[[ 1.63 -6.12 -6.68]
 [ 2.07 -2.87 -4.77]
 [-5.23 -4.10 -0.01]
 [-0.67 -4.58 -6.54]]
->
[-6.68 -2.87 -5.23]

[[ 0.89  3.55  2.22 -2.54 -2.45]
 [ 1.71  3.84  1.43 -1.67 -2.72]
 [-4.59 -6.88 -3.70  4.09  5.55]
 [ 1.89  3.27  2.02 -2.06 -2.91]
 [ 2.10  2.37  1.43 -1.27 -2.51]]
->
[-2.45 -1.67 -3.70  3.27  2.10]

[[ 3.04 -5.95 -5.91  5.65]
 [-1.28 -0.27 -4.39 -1.61]
 [-5.52  2.92 -0.31  3.39]]
->
[ 5.65 -4.39  2.92]

[[ 3.67  1.14  4.44]
 [ 3.84  1.32  6.15]
 [-4.72 -4.67 -3.13]
 [ 0.60  3.49 -0.06]]
->
[ 4.44  1.32 -4.72]

[[-1.50  2.73 -2.60 -3.23  0.89]
 [-7.15 -6.53 -0.68  0.92  3.74]
 [-5.35 -5.24  7.02  2.15 -5.68]]
->
[0.89 0.92 7.02]

[[-3.44 -4.13]
 [ 4.96  5.61]]
->
[-4.13  4.96]

[[-0.85 -1.70  0.16 -0.21]
 [-0.74 -1.70 -0.44  1.04]
 [ 0.56  2.45  0.51 -0.73]
 [ 5.00  4.24  5.32 -4.01]]
->
[-0.21 -0.44  2.45  5.00]

[[-1.93 -3.37  1.00 -2.18 -0.01]
 [ 3.78 -4.31 -1.55  2.59  1.06]
 [ 2.90  2.96  0.09 -1.59 -5.72]]
->
[-0.01  2.59  0.09]

[[ 6.85  5.68 -4.47 -7.09  5.15]
 [ 4.66  4.87 -3.90 -6.15  4.26]]
->
[ 5.15 -6.15]
